Here is a tiny trained network, its code and every weight. The questions are about switching its units off for an input and a class, where a switched-off unit gives its printed mean instead of its output.

import numpy as np


def w(rows, s, z=0):
    codes = np.array(rows[::2]) - 128.0
    scale = np.full(codes.shape[1], s)
    scale[-1] = z or s
    return codes * scale


def norm(h):
    return h / np.sqrt((h * h).mean(-1, keepdims=True) + 1e-5)


def f(y):
    return y / 2 * (1 + np.tanh(0.7978845608 * (y + 0.044715 * y**3)))


def log_softmax(a):
    a = a - a.max(-1, keepdims=True)
    return a - np.log(np.exp(a).sum(-1, keepdims=True))


def net(x, mask):
    res = np.array(x, float).reshape(1, 6) / 4 @ E
    u = 0
    for l in range(2):
        y = f(norm(res) @ A[l][:, :-1].T + A[l][:, -1])
        res = res + np.where(mask[u : u + 10], y, B[l][:, -1]) @ B[l][:, :-1]
        u += 10
    return log_softmax(norm(res)[-1] @ U[:, :-1].T + U[:, -1])


A, B = {}, {}
E = w([
[129,101,119,140,134,110,120,143,141,127,124],'x0',
[125,121,138,124,121,131,132,123,133,128,118],'x1',
[76,183,19,80,51,26,180,186,81,121,83],'x2',
[101,147,123,113,67,175,155,202,248,26,228],'x3',
[126,165,121,170,198,173,167,153,107,32,43],'x4',
[63,227,92,187,164,58,156,41,222,140,119],'x5',
],0.013)
A[0] = w([
[136,85,90,59,73,91,115,118,137,251,240,1],'0.n0',
[193,108,144,56,63,197,55,245,59,74,133,14],'0.n1',
[141,122,146,138,201,145,207,190,131,59,18,19],'0.n2',
[217,94,161,40,97,120,119,234,55,118,91,38],'0.n3',
[55,142,33,90,2,68,183,222,55,111,80,23],'0.n4',
[173,127,114,97,42,159,178,201,192,27,183,29],'0.n5',
[123,120,101,138,88,176,196,133,160,106,158,47],'0.n6',
[140,164,86,138,211,209,171,175,99,7,14,8],'0.n7',
[189,116,108,125,151,82,113,105,30,181,50,55],'0.n8',
[138,121,166,85,23,78,77,96,135,187,155,53],'0.n9',
],0.0087,0.011)
B[0] = w([
[145,147,150,224,51,90,88,104,90,49,143,187],'0.n0',
[104,81,110,140,127,185,216,94,124,130,164,228],'0.n1',
[118,142,169,196,60,101,97,95,101,94,149,168],'0.n2',
[117,39,82,174,147,151,207,79,108,159,153,215],'0.n3',
[247,170,138,46,145,75,162,163,156,121,93,255],'0.n4',
[44,144,124,102,172,139,47,186,123,139,138,210],'0.n5',
[95,136,133,124,155,129,79,132,100,135,108,131],'0.n6',
[152,149,145,199,29,88,69,75,98,58,147,204],'0.n7',
[59,147,151,94,136,152,89,150,95,140,87,208],'0.n8',
[132,160,133,188,96,120,95,86,92,43,130,173],'0.n9',
],0.014,0.0072)
A[1] = w([
[146,109,137,128,10,93,75,107,151,214,204,27],'1.n0',
[79,163,110,50,118,158,140,215,200,93,169,45],'1.n1',
[65,126,142,104,125,95,79,89,48,202,38,76],'1.n2',
[98,91,130,126,139,133,128,143,59,192,67,66],'1.n3',
[109,132,136,135,39,128,115,126,142,63,162,62],'1.n4',
[43,165,73,160,165,101,177,74,212,161,141,2],'1.n5',
[223,101,222,151,177,198,92,133,133,133,145,75],'1.n6',
[77,200,94,178,123,52,200,53,215,142,93,67],'1.n7',
[219,110,201,133,195,207,80,99,238,126,162,75],'1.n8',
[29,137,128,101,111,137,129,179,216,81,194,66],'1.n9',
],0.011,0.0071)
B[1] = w([
[118,162,170,192,72,133,100,115,98,23,79,181],'1.n0',
[120,141,164,140,160,151,81,104,144,217,93,209],'1.n1',
[95,161,146,166,200,156,44,199,233,147,170,240],'1.n2',
[76,166,139,119,141,167,117,110,231,119,208,180],'1.n3',
[124,132,156,172,169,128,89,126,129,143,85,210],'1.n4',
[102,26,116,119,112,170,208,123,69,162,161,189],'1.n5',
[162,149,73,52,77,39,167,142,121,113,86,229],'1.n6',
[136,6,139,105,76,199,179,122,77,109,200,254],'1.n7',
[175,186,61,79,110,54,183,180,135,136,72,250],'1.n8',
[100,177,155,152,223,157,44,116,107,176,107,227],'1.n9',
],0.012,0.0071)
U = w([
[75,189,151,125,209,173,36,164,158,182,126,253],'0',
[152,174,167,228,40,103,96,77,86,29,124,186],'1',
[207,197,82,14,119,34,221,160,165,164,83,18],'2',
[118,3,125,115,109,233,227,107,100,164,185,46],'3',
],0.018,0.003)

Each question gives the input, the list of numbers given to net, and the class t.
The units are the neurons (one row each of A and B). Each row of codes is followed by its name. A weight is (code - 128) times the scale printed after its matrix; where a second scale follows, it is the last column's (A, B and U).
mask holds one flag per neuron, layer by layer. A switched-off neuron (its flag False) gives its mean, the last column of its row in B, instead of its output. The means were averaged over made-up inputs and are rounded, as every weight is.
A unit's drop is (log p(t) with every unit on - log p(t) with that unit switched off) / (log p(t) with every unit on - log p(t) with every unit switched off).
unit that matters most: the unit with the biggest drop
k most important neurons: the k neurons with the biggest drops, biggest first
top k neurons in layer l: the k neurons of layer l with the biggest drops, biggest first
drop of u: that unit's drop, to one decimal
input [-7,-5,2,-3,-7,-7], class 1: unit that matters most => 0.n0
input [-4,6,-1,-5,-6,5], class 1: 3 most important neurons => [1.n0, 0.n0, 0.n5]
input [-7,-8,4,7,0,8], class 3: 2 most important neurons => [1.n7, 1.n5]
input [-8,-8,-5,7,5,8], class 3: top 2 neurons in layer 1 => [1.n7, 1.n5]
input [5,-6,-6,-2,-6,6], class 1: top 3 neurons in layer 0 => [0.n4, 0.n1, 0.n3]
input [8,-8,-6,7,1,-4], class 0: 2 most important neurons => [0.n5, 1.n9]
input [-7,1,-5,0,-4,7], class 3: 2 most important neurons => [1.n7, 0.n4]
input [5,-4,-8,-8,-5,-8], class 0: 4 most important neurons => [0.n4, 0.n8, 1.n2, 1.n7]
input [4,8,-2,5,6,7], class 3: 3 most important neurons => [1.n7, 1.n5, 0.n0]
input [7,6,-8,6,4,-2], class 2: 2 most important neurons => [1.n8, 1.n6]
input [-6,-4,7,-7,-4,-4], class 0: 2 most important neurons => [0.n8, 1.n2]
input [0,6,0,0,-6,7], class 3: 2 most important neurons => [1.n7, 0.n7]
input [-8,-7,-6,5,-6,-5], class 1: top 2 neurons in layer 0 => [0.n4, 0.n0]
input [1,4,-5,-4,0,5], class 2: unit that matters most => 1.n8
input [2,7,-3,-1,-4,5], class 3: 3 most important neurons => [1.n7, 0.n7, 1.n5]
input [8,1,-5,-5,2,6], class 3: top 2 neurons in layer 0 => [0.n4, 0.n5]
input [-2,-1,6,-5,-3,-8], class 3: 2 most important neurons => [0.n3, 1.n8]
input [-1,-6,5,-4,-6,-3], class 1: drop of 0.n0 => 1.6
input [6,-1,-5,-2,0,4], class 2: drop of 1.n8 => 0.3
input [3,5,6,-5,8,3], class 1: unit that matters most => 0.n7
input [-4,5,3,1,-7,-2], class 1: drop of 1.n1 => 0.0
input [-1,-6,-8,-4,-6,-5], class 2: top 2 neurons in layer 1 => [1.n6, 1.n8]
